Below are the code and all the weights of a small trained network. Each question names an input and a class and asks about switching units off, where a switched-off unit gives its printed mean instead of its output.

import numpy as np


def w(rows, s, z=0):
    codes = np.array(rows[::2]) - 128.0
    scale = np.full(codes.shape[1], s)
    scale[-1] = z or s
    return codes * scale


def norm(h):
    return h / np.sqrt((h * h).mean(-1, keepdims=True) + 1e-5)


def f(y):
    return y / 2 * (1 + np.tanh(0.7978845608 * (y + 0.044715 * y**3)))


def log_softmax(a):
    a = a - a.max(-1, keepdims=True)
    return a - np.log(np.exp(a).sum(-1, keepdims=True))


def net(x, mask):
    res = np.array(x, float).reshape(1, 4) / 4 @ E
    u = 0
    for l in range(4):
        y = f(norm(res) @ A[l][:, :-1].T + A[l][:, -1])
        res = res + np.where(mask[u : u + 5], y, B[l][:, -1]) @ B[l][:, :-1]
        u += 5
    return log_softmax(norm(res)[-1] @ U[:, :-1].T + U[:, -1])


A, B = {}, {}
E = w([
[170,142,120,154,97,112,205],'x0',
[10,79,26,56,111,79,186],'x1',
[137,192,95,164,140,53,82],'x2',
[138,97,35,180,190,168,137],'x3',
],0.011)
A[0] = w([
[199,109,2,156,161,158,80,76],'0.n0',
[12,156,152,220,81,183,106,2],'0.n1',
[58,119,143,123,158,183,4,102],'0.n2',
[153,124,118,94,85,68,119,222],'0.n3',
[190,59,71,101,186,183,107,41],'0.n4',
],0.0068,0.0041)
B[0] = w([
[17,166,204,126,191,96,198,255],'0.n0',
[206,60,42,73,202,119,161,81],'0.n1',
[254,107,171,46,202,23,205,206],'0.n2',
[107,179,205,83,178,39,180,222],'0.n3',
[54,112,160,153,113,129,145,185],'0.n4',
],0.0078,0.003)
A[1] = w([
[132,103,57,165,191,168,131,49],'1.n0',
[84,112,82,88,85,136,124,93],'1.n1',
[146,105,123,61,113,222,168,2],'1.n2',
[196,126,96,158,89,115,231,1],'1.n3',
[112,81,109,56,189,158,6,45],'1.n4',
],0.014,0.0035)
B[1] = w([
[6,157,135,122,163,176,143,254],'1.n0',
[193,135,110,99,125,169,100,242],'1.n1',
[95,66,135,214,116,73,89,222],'1.n2',
[187,141,183,87,170,54,165,214],'1.n3',
[210,151,174,122,116,52,216,203],'1.n4',
],0.019,0.0042)
A[2] = w([
[97,83,70,103,134,78,170,42],'2.n0',
[137,174,40,184,144,54,70,25],'2.n1',
[194,145,137,207,154,211,90,133],'2.n2',
[150,52,134,167,100,171,160,2],'2.n3',
[140,130,6,78,93,118,122,96],'2.n4',
],0.017,0.0027)
B[2] = w([
[238,135,151,148,116,152,111,254],'2.n0',
[81,11,117,227,99,58,99,185],'2.n1',
[183,96,13,52,126,199,108,241],'2.n2',
[114,88,131,193,92,81,91,175],'2.n3',
[214,147,112,121,132,237,64,218],'2.n4',
],0.012,0.0061)
A[3] = w([
[41,188,186,89,7,148,83,25],'3.n0',
[161,116,158,99,76,134,110,83],'3.n1',
[117,22,165,146,108,143,105,3],'3.n2',
[133,166,78,162,157,67,89,43],'3.n3',
[105,96,121,216,75,74,85,89],'3.n4',
],0.018,0.0031)
B[3] = w([
[25,105,91,161,248,169,196,166],'3.n0',
[66,128,74,154,150,165,138,220],'3.n1',
[90,179,124,152,58,60,81,217],'3.n2',
[96,111,168,146,51,116,145,173],'3.n3',
[85,92,130,129,69,102,65,254],'3.n4',
],0.017,0.007)
U = w([
[113,118,116,193,63,65,81,254],'0',
[251,174,56,106,131,232,106,169],'1',
[214,192,198,87,182,35,242,27],'2',
[35,163,92,150,229,179,193,39],'3',
],0.012,0.0019)

Each question gives the input, the list of numbers given to net, and the class t.
The units are the neurons (one row each of A and B). Each row of codes is followed by its name. A weight is (code - 128) times the scale printed after its matrix; where a second scale follows, it is the last column's (A, B and U).
mask holds one flag per neuron, layer by layer. A switched-off neuron (its flag False) gives its mean, the last column of its row in B, instead of its output. The means were averaged over made-up inputs and are rounded, as every weight is.
A unit's drop is (log p(t) with every unit on - log p(t) with that unit switched off) / (log p(t) with every unit on - log p(t) with every unit switched off).
The circuit of an input: a set's keep is (log p(t) with only the set's units on - log p(t) with every unit switched off) / (log p(t) with every unit on - log p(t) with every unit switched off). Starting from the 12 units with the biggest drops (on a tie, the unit counted first), units are removed one at a time, each time the one whose removal leaves the highest keep (on an exact tie, the one counted first), for as long as the keep stays at least 0.8.
units of the circuit, in order: the units of the circuit, biggest drop first
unit that matters most: the unit with the biggest drop
top k neurons: the k neurons with the biggest drops, biggest first
top k neurons in layer l: the k neurons of layer l with the biggest drops, biggest first
drop when u is switched off: that unit's drop, to one decimal
input [-8,2,-7,7], class 2: unit that matters most => 1.n4
input [6,4,3,-7], class 3: top 2 neurons => (3.n0, 0.n2)
input [6,0,-1,7], class 3: top 2 neurons => (1.n0, 0.n2)
input [6,7,-7,6], class 0: top 4 neurons => (1.n2, 3.n2, 2.n3, 2.n2)
input [-3,6,1,6], class 1: units of the circuit, in order => (1.n1, 2.n4)
input [-6,7,4,1], class 1: units of the circuit, in order => (2.n4, 1.n1)
input [7,-5,6,1], class 2: top 3 neurons => (1.n3, 1.n2, 2.n3)
input [7,7,7,-8], class 3: top 4 neurons in layer 3 => (3.n1, 3.n0, 3.n4, 3.n2)
input [3,-4,0,-4], class 1: top 3 neurons => (1.n0, 2.n2, 0.n0)
input [-5,8,6,3], class 1: top 2 neurons => (2.n4, 1.n2)
input [5,8,7,-2], class 1: top 2 neurons in layer 1 => (1.n2, 1.n1)
input [3,8,7,-6], class 1: top 4 neurons => (2.n4, 1.n2, 1.n1, 2.n0)
input [2,-8,-8,6], class 0: top 2 neurons => (2.n3, 1.n2)
input [5,-6,-1,1], class 1: units of the circuit, in order => (2.n2)
input [-1,5,-1,5], class 1: top 3 neurons => (1.n1, 2.n4, 3.n0)
input [3,3,1,4], class 3: top 3 neurons => (1.n0, 0.n2, 1.n4)
input [5,-2,-3,6], class 3: top 4 neurons => (1.n0, 0.n2, 0.n3, 1.n4)
input [-8,-1,7,-2], class 2: top 2 neurons => (1.n4, 1.n2)
input [8,5,-8,6], class 0: top 2 neurons in layer 1 => (1.n2, 1.n4)
input [5,-4,1,8], class 3: units of the circuit, in order => (1.n0)
input [-6,0,-1,-8], class 3: top 2 neurons => (3.n0, 1.n3)
input [-3,-4,-2,-4], class 1: top 2 neurons in layer 1 => (1.n0, 1.n3)
input [-4,2,-2,-1], class 2: drop when 1.n4 is switched off => 0.3
input [-6,4,-2,-2], class 2: drop when 1.n4 is switched off => 1.1
input [1,8,-6,0], class 1: drop when 1.n1 is switched off => 1.0
